Below are the code and all the weights of a small trained network. Each question names an input and a class and asks about switching units off, where a switched-off unit gives its printed mean instead of its output.

import numpy as np


def w(rows, s, z=0):
    codes = np.array(rows[::2]) - 128.0
    scale = np.full(codes.shape[1], s)
    scale[-1] = z or s
    return codes * scale


def f(y):
    return y / 2 * (1 + np.tanh(0.7978845608 * (y + 0.044715 * y**3)))


def log_softmax(a):
    a = a - a.max(-1, keepdims=True)
    return a - np.log(np.exp(a).sum(-1, keepdims=True))


def net(x, mask):
    res = np.array(x, float).reshape(1, 2) / 4 @ E
    y = f(res @ A[0][:, :-1].T + A[0][:, -1])
    res = res + np.where(mask, y, B[0][:, -1]) @ B[0][:, :-1]
    return log_softmax(res[-1] @ U[:, :-1].T + U[:, -1])


A, B = {}, {}
E = w([
[110,184,101,19,184,68,106,138,35,3,1],'x0',
[210,153,111,125,152,91,231,165,218,193,112],'x1',
],0.0091)
A[0] = w([
[100,139,137,162,109,107,113,106,97,104,126,2],'neuron 0',
[166,161,70,139,150,75,146,203,168,196,122,66],'neuron 1',
[88,90,152,142,137,136,37,104,76,105,141,92],'neuron 2',
[112,101,137,128,137,163,89,125,170,184,142,6],'neuron 3',
[140,160,31,39,245,67,125,162,120,65,51,180],'neuron 4',
[175,78,160,161,104,91,185,190,184,155,221,115],'neuron 5',
],0.011,0.0066)
B[0] = w([
[219,61,171,224,65,137,50,171,153,113,2,131],'neuron 0',
[233,65,65,135,135,204,56,77,165,198,89,174],'neuron 1',
[204,34,135,116,137,180,110,98,111,162,201,183],'neuron 2',
[221,64,191,221,21,103,114,213,65,37,3,148],'neuron 3',
[107,65,154,57,89,149,120,177,86,164,145,253],'neuron 4',
[111,117,182,73,55,75,207,203,110,126,190,219],'neuron 5',
],0.012,0.018)
U = w([
[247,30,106,161,93,201,49,87,168,210,99,39],'0',
[141,94,198,112,78,62,102,218,59,55,79,99],'1',
[43,135,129,60,167,104,138,102,103,201,236,235],'2',
[98,190,43,228,200,111,162,60,97,56,58,1],'3',
[115,176,31,213,145,114,88,79,146,82,97,1],'4',
[133,190,118,231,173,147,115,93,119,69,77,1],'5',
],0.012,0.0095)

Each question gives the input, the list of numbers given to net, and the class t.
The units are the neurons (one row each of A and B). Each row of codes is followed by its name. A weight is (code - 128) times the scale printed after its matrix; where a second scale follows, it is the last column's (A, B and U).
mask holds one flag per neuron, in row order. A switched-off neuron (its flag False) gives its mean, the last column of its row in B, instead of its output. The means were averaged over made-up inputs and are rounded, as every weight is.
A unit's drop is (log p(t) with every unit on - log p(t) with that unit switched off) / (log p(t) with every unit on - log p(t) with every unit switched off).
The circuit of an input: a set's keep is (log p(t) with only the set's units on - log p(t) with every unit switched off) / (log p(t) with every unit on - log p(t) with every unit switched off). Starting from all 6 units, units are removed one at a time, each time the one whose removal leaves the highest keep (on an exact tie, the one counted first), for as long as the keep stays at least 0.8.
circuit, biggest first: the units of the circuit, biggest drop first
most important unit: the unit with the biggest drop
top k neurons: the k neurons with the biggest drops, biggest first
drop of u: that unit's drop, to one decimal
input [-7,4], class 1: top 2 neurons : (neuron 5; neuron 3)
input [-2,-2], class 2: circuit, biggest first : (neuron 1; neuron 3)
input [-7,3], class 1: most important unit : neuron 5
input [-2,-3], class 2: top 3 neurons : (neuron 1; neuron 3; neuron 0)
input [2,5], class 0: top 2 neurons : (neuron 1; neuron 5)
input [7,8], class 0: top 2 neurons : (neuron 1; neuron 5)
input [-5,4], class 1: top 2 neurons : (neuron 5; neuron 2)
input [7,-7], class 0: top 2 neurons : (neuron 2; neuron 5)
input [2,-6], class 0: top 2 neurons : (neuron 2; neuron 5)
input [-4,-2], class 1: top 3 neurons : (neuron 1; neuron 3; neuron 2)
input [-8,2], class 1: top 2 neurons : (neuron 5; neuron 3)
input [-4,-3], class 1: top 3 neurons : (neuron 1; neuron 3; neuron 2)
input [1,3], class 2: top 2 neurons : (neuron 3; neuron 2)
input [-5,-4], class 1: most important unit : neuron 1
input [-1,-2], class 2: top 2 neurons : (neuron 1; neuron 3)
input [3,0], class 2: top 2 neurons : (neuron 3; neuron 0)
input [-8,7], class 1: top 3 neurons : (neuron 5; neuron 3; neuron 2)
input [5,6], class 0: drop of neuron 1 : 0.8
input [2,-2], class 2: drop of neuron 1 : 0.5
input [2,-4], class 0: most important unit : neuron 5
input [-1,0], class 2: drop of neuron 1 : 0.3
input [3,-1], class 2: drop of neuron 0 : 0.2
